The same points and some others measured another way (B), then each row and its match in B:
B:
1: [ 119 -160  158  277   27 -371   -5  178 -297  -53  323   71 -158  177
   59  216   96 -275  -32  128]
2: [-122 -110   -9 -172  -57  134  213 -223  318   74 -116  -28  205  -88
 -116   15    9  188  -28 -328]
3: [ -21 -116  203  271 -225  -61  -25 -252    6 -173  270  -53   33   19
   16  115   66 -269 -595  -21]
4: [  51 -139   59  171  -83 -302  -80  181 -251  -15  399   55 -201   95
  101  150  125 -227  132   93]
5: [ 179   38  113  -39   79 -273  129   36 -309 -144  131   -2   49  225
  143  200  162 -132   91   20]
6: [  30  142   50 -240  -61  165  164 -402  366 -217 -389   18  186   73
  -36 -105 -213  322 -311  -33]
7: [ 159 -126   61    7 -202  370   20  -15  417 -178 -249   98  190 -203
 -133  -69 -218  453  -66  -39]
8: [ 142  -62 -140 -232  -66  239  104 -131  215 -119 -425  125  298  -74
 -139 -158 -307  543   95  -53]
9: [ -39  133  160 -261   51 -104  316 -423  239 -147 -375  121  125  178
 -213 -129 -115  309    7 -181]
10: [-242  -81 -157  -64   32 -313  -38   70  113  256  180   75 -434  124
   79   10  -81  -77  251   74]
11: [ -37 -211 -187    6 -294  150 -149   64   11   56  346  -72   54 -222
  140   77   75  -38   11  -87]
12: [ 247  -16  -80   82 -113  -11 -173  147 -182 -225   65   40  -39   56
  198   69  -50   60  106  219]
13: [ -85 -157   14   37  -69   66  127 -302  259  -45 -260   82  152  -23
 -248  -93 -172  237 -162 -204]
14: [ -69 -384 -147   89  -89 -268   -9  249 -397  256  591  -17   20  -80
   57  222  213 -304  209 -144]
15: [  71 -145  -72  -79    1 -114   86  105 -110   26   14   91   68   16
  -49   39   -3  154  352  -95]
16: [ -80  -81 -238 -128 -118   57   10 -260  -46   -8  -11  -86  196  -11
   69    0  -17   38  -97 -167]
17: [  87  -38   76 -153   42  223  264 -156  371  -85 -378    9  281  -22
 -119   26 -119  342  -95 -190]
18: [ -25  -58  -22   63  129 -591   18   67 -389   58  245  115 -302  339
   84   96  -24 -273  108  202]
19: [ -82  104  259 -138   14  -55  285 -439  440 -139 -313   98   33  160
 -194  -91 -216  202 -409  -51]
20: [  80 -130   70 -143  -64   44  256 -206  -30  -97  -99   49  415  -56
 -201    7   41  222   45 -309]
21: [  15 -183 -229 -237  -25  187  182 -227  106   18 -336   51  433  -85
 -182 -103 -263  389  -67 -201]
22: [ -40 -229  -82   48  -65 -397   33   28 -584   99  579  -60   86   84
  121  227  261 -434   -4 -107]
23: [  29 -213  -98   17 -132 -135   14  -70 -347   -3  316  -33  221   -5
   50  111   63 -182 -183  -69]
24: [ 228  -99  -38  -53 -129   79   29  -32 -116 -210 -107   96  271  -36
  -55  -34 -111  273   73   -8]
25: [ -22  273  199 -196  107 -147  297 -441   37 -187  -80 -196  119  313
  198  209  268 -199 -285 -197]
26: [  90   -9   30   -9  -88  221   52 -223  353 -215 -413   79  138  -11
 -121 -103 -244  391 -135  -28]
27: [-108  -54  -52 -217   92 -170  277 -310  -34   60 -107  -12  219  145
  -84   28  -39   17 -142 -206]
28: [  85  -58   68   55   37  -90   14  164  211  -34 -121  166 -223   82
  -42    1 -167  215  234  138]
29: [-134  -51  142  260  -51 -465  -70  -16 -193   16  478  -18 -396  231
  161  202  197 -495 -130   87]
30: [  47   -2    5  -86   98  -95  207 -329   31 -151 -427  108  196  190
 -182  -88 -195  269  -54  -98]
31: [  46   82  -11 -175   59 -339  115  -54 -364  -35  277  -87    7  250
  264  212  213 -281   16   21]
32: [  17  -37  -61   69   26 -167  -16   34 -174    9  243 -135  -87  157
  292  262  151 -315 -138   43]
33: [ -24  120  123 -151  142 -261  293 -330 -138  -83   12 -134  137  306
  139  208  183 -250 -295 -144]
34: [ -67 -132  -48   -2 -172  -68   54 -293 -168  -50  199  -67  228   -4
    2   59   76 -143 -315 -175]
35: [ -47  -69  -50   49   50 -111  -51  224  213  125   79   20 -352   83
  161  131  -53  -37  161  132]
36: [ -89  -32  -25    2  -25 -118  -27   97  113  101  245  -67 -259   67
  219  177  108 -174   58   27]
37: [ -23  -59  -79 -217    9   62  226 -340  173  -54 -372   77  298   34
 -192 -121 -241  340 -133 -164]
38: [  98  -73  -43   62  -46   21  -79  202   74  -35   45   10 -142    5
  139  120   39   74  289   36]
39: [ -29   30  142  148  -98 -450  -94   29 -280  -73  498   12 -356  220
  211  170  211 -394   19  148]
40: [ 141  143  137  141  -52 -227 -150  177 -104 -196  291  -41 -386  228
  378  228  174 -266   61  274]
41: [ 117 -213  -12  124  -20 -201   38  111 -394  -21  300  -25  131   58
   78  218  158 -214   27  -61]
42: [  18   -3   13  -20   91 -470   55   12 -298  -11  169   96 -196  290
   81   85    0 -165  124  142]
43: [ -75  -90   30   11 -175  154   60 -348  315 -109 -175   29  142  -61
 -150  -95 -161  198 -318 -139]
44: [-215 -190 -132   -3  -38  -96   48 -136  125  179   62    3  -62    5
  -55   16  -55  -28  -36 -153]
45: [-150  -12   32  -95  -77  148   78 -160  567   44 -144    8 -109  -48
  -24  -23 -135  197 -132  -82]
46: [  61  -87 -160   72  -37 -252 -148  133 -305  -10  252   19 -178  143
  216  108  -15 -169   84  204]
47: [  44 -156  -63  162  -66 -342 -104   80 -378  -34  310   77 -128  139
   82   88   -3 -215   10  156]
48: [  96   -3  116 -207  -18  187  281 -243  260 -145 -304   18  361  -21
 -136    3  -59  327  -93 -237]
49: [ -27 -199  -34   97  -13 -284    6  113 -189   97  285   50 -118   80
   32  123   37 -165   91   13]
50: [ 107  244  208 -201  248 -465  262  -72 -180 -130  -34   42 -142  436
  143  155  124 -104  173   73]
51: [  12  -63   29 -161   31   47  283 -333   91  -79 -286   14  371   41
 -170   -6  -49  222 -111 -293]
52: [ 138    3  -34   66  -41  -24 -103  179  -49  -95  170  -83 -134   84
  307  214  106 -116   63  130]
53: [  96 -161 -170    6   44 -319  -40  188 -382   38  162  105  -68  145
   81   73  -80  -54  222  157]
54: [  52 -132  146 -183  105  -36  441 -284   20  -37 -223   34  493   52
 -263   65   -4  178 -164 -354]
55: [ -33 -108  -33  -59 -188  210   73 -321  265 -120 -243   56  244 -112
 -194 -136 -146  330 -113 -214]
56: [ -77 -118  141  231  -26  -70   29  -44  171   14  188 -103 -139   68
  111  234   99 -278 -354  -37]
57: [ 285  515  586  -89 -102   53  189 -485  306 -680 -298  -12   57  300
  111   34  100  140 -419   91]
58: [ 168  -28   68  -63  -39   96   60  137  204 -107 -100   83    5  -22
   20   51  -51  271  223   19]
59: [  69  139  167 -251 -101  249  207 -277  449 -213 -318   23  203  -25
  -71  -53  -39  393  -23 -176]
60: [ 148  -52  -78  239   12 -277 -205  211 -321 -101  252  -13 -274  222
  317  203    0 -293  -55  338]
61: [  65  -69 -117 -130  115 -182   99  103 -167   69   87  -35   23  146
  172  176   13  -87   59   43]
62: [  79  -57   52 -201   27   64  310 -379  143 -141 -384   80  429   58
 -223  -84 -279  314 -393 -119]
63: [  72 -179 -145    0  114 -419   74   57 -491   49  115  110   50  218
   -3   72  -89 -104   99   85]
64: [-128  -86   21   87   -1 -212  -18  103   99  138  281  -37 -327   98
  156  185   99 -236   33   24]
65: [  -5   11  136 -258  -17   51  324 -375  232  -91 -193   16  329   37
 -137  -13 -102  193 -344 -189]
66: [  45  -62  -42 -116 -101  -85   82 -209  -97 -135 -132  144  179   33
 -172 -130  -98  267  185 -119]
67: [ 242  105  -24 -359   -3  239  179 -148  279 -236 -514  126  291   17
  -75 -139 -313  591   56   34]
68: [ -43  -92 -138  -64 -139  135  -10 -204  237  -66 -287  119   67  -77
 -175 -186 -197  403  204 -141]
69: [  73  -68    2   24   36 -487   11   79 -416  -30  241  150 -150  241
   39   57  -25 -146  150  175]
70: [ 101 -110  211  -17   75   64  303 -112  243  -87 -251   46  254   26
 -190   84  -50  213 -123 -202]
71: [ 140  -94  -51   29   36 -289   16   82 -342  -76   89   98   -1  172
   42   70  -40  -30  140  115]
72: [  14 -134  -38  101   15 -335  -73  258 -189   84  303   80 -294  126
  122  136   18 -164  238  160]

[  33    2  -80  142  -30 -136  136  -51  -83  118  -53   59  -73   71
  129  147   74   56  106 -121  -43  -11   41   -6  -37   19 -121   36
   41]
15
[ -50 -298  261  -22  161 -247   67  -84   28  174 -345  236  238 -281
   28 -198  337  101   56  -73   91  126  -72  235  104 -176   62   25
    7]
39
[   7 -119  113  -65  191 -123    7  -79  -35  345 -128  119   86 -179
 -165 -347  345   29   74 -151  -61   79  -54  118   51 -296   41 -105
   -8]
51
[  63   13 -142  114   -4 -211   92 -113  -77  184  155  110  221  185
  150  147   57  -23  104 -119  -73   75  124   -5  -59  187  -89   87
   25]
65
[  23 -153 -140   68  -86 -167  169  -48   83   15 -123  138  218  -27
  174  198  191  -58  133 -133   28  -10   41    5   -8  125 -189   38
  -30]
19
[ -39 -186  165 -108  160 -165   26  -55   -4  276 -333  155   22 -303
  -94 -277  362   36  124  -99   22   98 -131  175   86 -302   61 -110
  -60]
49
[ 191  290  -89  108 -165  -93   -9   -2  -71 -233  434 -236 -352    4
  107   43 -307  190 -269  -38 -137  -74  383 -172  115  135  104  121
  186]
25
[ -18  -63  118 -139   61 -119   82   68   43    7 -248   49 -318 -348
  -21 -167  170  182    9  -70  -11  -30 -125  148  150 -166   95 -139
   21]
64
[  70   75 -168    3   90  -15   82 -106  -84  123  246  192  132  275
  -38  107   79  -73  184 -153 -109   16  -57 -143  -84   71 -228   13
   18]
21
[  53  -71  132 -206  227 -201    4 -114  -24   84  -71  246  -28 -198
  -99 -295  336   56  217 -111  -66   72 -185   42   49 -231  -26  -71
    8]
53
[  74   11 -202    7   54  -69  129  -70   17   68  273  184  248  228
   24  104  106  -43  113 -173 -110  -13   -1  -79  -48  198 -203    7
   39]
46
[  59 -139    5  229  207  -50  231 -134  -40   66  109  308  284  321
  -11   37  245  115  130 -255  -75  -66  -88  -53  -99  -23 -379  106
  203]
67
[ -93 -230  106   95   85  119  106  -52   -6  166 -246  230  310   34
  -95   91  179  -62   23 -100  144   54  -96   25   30 -161 -171   43
  -28]
55
[ 130  129   87 -130  -99 -222  -28  -81  -50 -417  -12   32 -409 -270
  191  109  -78  101   84   62   40   21   63 -166  121  -25   12  133
   39]
42
[  43   39  -94  -15 -111  -27    2  -78  -31  -60   69   70  103   18
   82  236  -64 -125   42   -9   56   74  109 -147   35   95  -76  102
  -65]
47
[ -49  -18   48 -228    3   82  -56  127   81  219 -159 -116 -186 -422
 -247 -310  109    9 -185  -51   -8   18    6  137  229 -249  262 -253
 -107]
56
[  47  201   26 -224 -151   -8  -25   46  -43 -416  -57   -4 -573 -261
  112  239 -227   59   32  111   74   -8  -56 -171  166   12   55   19
  -45]
44
[  47  -74  -31  112  -38 -149   92  -19   81   -9  243   41  357   36
  116   45  -53   88 -238  -82  -15   34  265   78  111  283   67  117
  107]
57
[-102 -140   84   20  -95  199  -85  -12    7  236 -161   -8  375 -141
 -152   63  -42 -213 -236   28  212  165  186   10  156 -130  115   50
 -161]
3
[ -65  -89  192 -358  148  -21  -50    5   47  -22 -173  243    4 -329
 -137 -136  139  -17   66   38  102  134 -239   84  188 -122  128 -101
 -121]
43
[  53  110   56 -129  -98 -118   13   15  -36 -288  -98    2 -461 -262
  132  132  -95  116   42   48   41   -6  -11  -79  135  -24   52   29
    0]
72
[  84   15 -212   53  -25 -138   91 -100  -16  154  167   91  205  137
   66   93  121  -88  129 -161  -99   24  104  -73  -57  122 -151   20
  -14]
71
[  -7 -386  194  168  177 -238  196 -134   30  186 -433  283  242 -157
   39 -177  532  104  185 -219   51    1 -105  154  -17 -312 -224   42
   87]
9
[ 103   49 -143  169  -25 -193   68  -82  -68  252  209  -52  105  108
   68  -41   64   44  -37 -162 -148   16  254   10  -21   69   -9   39
   79]
5
[  41   -2  -68  100  -36  -11  145   46   57  -52  163    4   20   40
   36   64  -40  133 -165 -125  -52  -83  117   13   86  142  -44   14
  124]
40
[ -25  -62  -74   64  -38   10  224   69   54 -106 -108  120 -117   23
   99  238   34  114   32 -114   22 -112 -107   11   41  102 -181  -26
   62]
45
[ 111   28 -171  215   67  -79  159  -85  -63  230  228   40   77  246
  -23  -55  168   75   42 -264 -193  -84  114  -59  -90  -16 -213   -3
  147]
61
[  50  101 -115  119  -68  -69   69  -26  -91  112  142  -35  -54  116
   84  144  -88   43  -40  -83  -65    8  154  -42    8   99  -16   45
   44]
48
[  98  331  -53 -133  -95   82  -24   94  -44 -329  383 -121 -499  -40
  -14  102 -378  169 -226   40  -81  -66  107 -166  181  152  134   -4
  103]
52
[  39   84 -144  -22   27  -76   34  -82  -74  122  274  156  225  223
   47  171  -52  -70   78  -66  -58   99   42  -65  -23  231  -58   54
  -25]
24
[ -53 -238  205   64  262 -170  167  -36   -4  232 -198  266  151  -57
  -29 -207  321  225   43 -164  -15   25 -157  247   47 -132  -27  -34
  124]
59
[ -17 -145  -12  217   82   89  154    1  -11  365 -139   -1   81   25
 -174 -164  258   57  -74 -247  -59  -81   45   65    1 -280 -138  -91
   77]
17
[  71 -103  -29   84  -18 -240   86 -155  -34   27  -87  163  177   -8
  169  117  192  -44  191 -104   21   61   70  -49  -36    4 -167  126
   -1]
69
